Below is a small trained network, with its code and all its weights. Each question gives an input and a target symbol and asks what happens when units are switched off, that is, made to give their printed mean instead of their output.

import numpy as np


def w(rows, s, z=0):
    codes = np.array(rows[::2]) - 128.0
    scale = np.full(codes.shape[1], s)
    scale[-1] = z or s
    return codes * scale


def norm(h):
    return h / np.sqrt((h * h).mean(-1, keepdims=True) + 1e-5)


def f(y):
    return np.maximum(y, 0)


def softmax(a):
    e = np.exp(a - a.max(-1, keepdims=True))
    return e / e.sum(-1, keepdims=True)


def log_softmax(a):
    a = a - a.max(-1, keepdims=True)
    return a - np.log(np.exp(a).sum(-1, keepdims=True))


def net(x, mask):
    ids = ['αδεζηθξπστφω'.index(c) for c in x.split()]
    T = len(ids)
    res = E[ids] + P[:T]
    u = 0
    for l in range(2):
        q, k, v = (norm(res) @ M[l].T for M in (Q, K, V))
        z = softmax(np.where(np.tri(T) > 0, q @ k.T / 2**0.5, -1e9)) @ v
        res = res + np.where(mask[u], z, O[l][:, -1]) @ O[l][:, :-1]
        u += 1
        y = f(norm(res) @ A[l][:, :-1].T + A[l][:, -1])
        res = res + np.where(mask[u : u + 4], y, B[l][:, -1]) @ B[l][:, :-1]
        u += 4
    return log_softmax(norm(res)[-1] @ U[:, :-1].T + U[:, -1])


Q, K, V, O, A, B = {}, {}, {}, {}, {}, {}
E = w([
[73,220,57,147,92],'α',
[153,207,154,196,128],'δ',
[170,54,113,189,202],'ε',
[116,98,64,115,164],'ζ',
[84,112,54,98,157],'η',
[100,11,254,15,95],'θ',
[126,204,79,158,96],'ξ',
[74,226,62,150,93],'π',
[202,23,65,179,118],'σ',
[101,138,70,135,152],'τ',
[191,125,139,200,172],'φ',
[122,203,88,158,123],'ω',
],0.0082)
P = w([
[241,208,100,186,232],'0',
[131,141,78,195,184],'1',
[112,104,93,193,152],'2',
[141,115,75,165,132],'3',
[157,129,110,151,149],'4',
[161,149,83,108,136],'5',
[184,152,107,103,121],'6',
[189,159,119,94,120],'7',
[206,183,130,86,108],'8',
[254,105,157,115,61],'9',
],0.0063)
Q[0] = w([
[42,194,161,114,68],'L0H1',
[168,249,4,201,255],'L0H1',
],0.0075)
K[0] = w([
[2,207,127,182,162],'L0H1',
[153,73,246,13,119],'L0H1',
],0.0085)
V[0] = w([
[171,142,2,228,178],'L0H1',
[158,27,211,185,174],'L0H1',
],0.0058)
O[0] = w([
[171,186,86,50,245,255],'L0H1',
[144,2,80,144,148,155],'L0H1',
],0.0059,0.006)
A[0] = w([
[125,106,160,97,21,160],'L0N1',
[166,103,158,193,201,16],'L0N2',
[58,105,213,20,190,254],'L0N3',
[94,154,49,178,254,133],'L0N4',
],0.0095,0.00038)
B[0] = w([
[166,157,80,125,116,148],'L0N1',
[98,240,135,114,71,163],'L0N2',
[155,2,201,84,67,147],'L0N3',
[192,105,40,170,97,247],'L0N4',
],0.0091,0.011)
Q[1] = w([
[254,215,23,194,212],'L1H1',
[23,97,202,98,195],'L1H1',
],0.006)
K[1] = w([
[213,168,125,138,42],'L1H1',
[213,205,101,152,254],'L1H1',
],0.0077)
V[1] = w([
[203,164,252,67,173],'L1H1',
[190,11,139,37,223],'L1H1',
],0.013)
O[1] = w([
[85,96,24,192,96,2],'L1H1',
[114,255,62,96,137,98],'L1H1',
],0.0093,0.011)
A[1] = w([
[86,245,49,194,92,248],'L1N1',
[180,230,144,177,128,124],'L1N2',
[72,133,114,150,70,3],'L1N3',
[107,73,111,160,130,50],'L1N4',
],0.012,0.00066)
B[1] = w([
[158,86,122,246,152,175],'L1N1',
[106,169,98,29,105,254],'L1N2',
[98,154,65,109,152,134],'L1N3',
[150,78,132,79,19,130],'L1N4',
],0.013,0.0099)
U = w([
[121,111,202,149,145,33],'α',
[110,48,139,126,84,61],'δ',
[96,107,158,121,131,4],'ε',
[119,151,116,7,141,167],'ζ',
[63,182,165,44,127,110],'η',
[107,66,63,255,96,148],'θ',
[103,96,169,128,124,30],'ξ',
[112,103,188,134,129,41],'π',
[239,168,50,97,146,234],'σ',
[88,114,159,119,133,24],'τ',
[80,52,114,115,91,59],'φ',
[89,83,155,113,111,42],'ω',
],0.0077,0.0027)

Each question gives the input, a string of symbols that net reads in full, and the target symbol t.
The units are the heads (2 rows each of Q, K, V and O) and the neurons (one row each of A and B). Each row of codes is followed by its name. A weight is (code - 128) times the scale printed after its matrix; where a second scale follows, it is the last column's (O, A, B and U).
mask holds one flag per unit, layer by layer, with each layer's heads first. A switched-off unit (its flag False) gives its mean, the last column of its rows in O or B, instead of its output. The means were averaged over made-up inputs and are rounded, as every weight is.
A unit's drop is (log p(t) with every unit on - log p(t) with that unit switched off) / (log p(t) with every unit on - log p(t) with every unit switched off).
The circuit of an input: a set's keep is (log p(t) with only the set's units on - log p(t) with every unit switched off) / (log p(t) with every unit on - log p(t) with every unit switched off). Starting from all 10 units, units are removed one at a time, each time the one whose removal leaves the highest keep (on an exact tie, the one counted first), for as long as the keep stays at least 0.8.
units of the circuit, in order: the units of the circuit, biggest drop first
most important unit: the unit with the biggest drop
k most important neurons: the k neurons with the biggest drops, biggest first
top k neurons in layer l: the k neurons of layer l with the biggest drops, biggest first
drop when u is switched off: that unit's drop, to one decimal
input ω α η σ α θ η, target θ: units of the circuit, in order -> (L0N3; L1N1; L1H1; L0H1)
input ξ ξ φ α ε η ε θ ξ, target θ: units of the circuit, in order -> (L1H1; L1N1)
input φ δ α ω π θ σ, target θ: most important unit -> L0N3
input ξ ε π θ δ, target θ: units of the circuit, in order -> (L1H1; L1N1; L0N3)
input π θ τ, target θ: units of the circuit, in order -> (L1H1; L0N3; L1N1)
input ξ π ε δ δ α ζ θ σ, target θ: units of the circuit, in order -> (L1H1; L0N3; L1N1)
input π δ π π π ζ ζ θ ζ, target θ: 2 most important neurons -> (L0N3; L1N1)
input α π σ α σ ξ π δ θ π, target θ: 3 most important neurons -> (L1N1; L0N3; L0N4)
input π θ δ, target θ: 2 most important neurons -> (L0N3; L1N1)
input ζ δ σ θ ω, target θ: 2 most important neurons -> (L1N1; L0N3)
input ω π δ θ α, target θ: drop when L0N3 is switched off -> 0.5
input ξ τ ξ η θ ξ, target θ: drop when L0N3 is switched off -> 0.6
input ζ θ π, target θ: drop when L1N4 is switched off -> 0.0
input ξ α θ η, target θ: most important unit -> L1H1
input ω α δ ε ω θ α, target θ: top 2 neurons in layer 1 -> (L1N1; L1N2)
input π δ π π θ ω, target θ: 2 most important neurons -> (L0N3; L1N1)
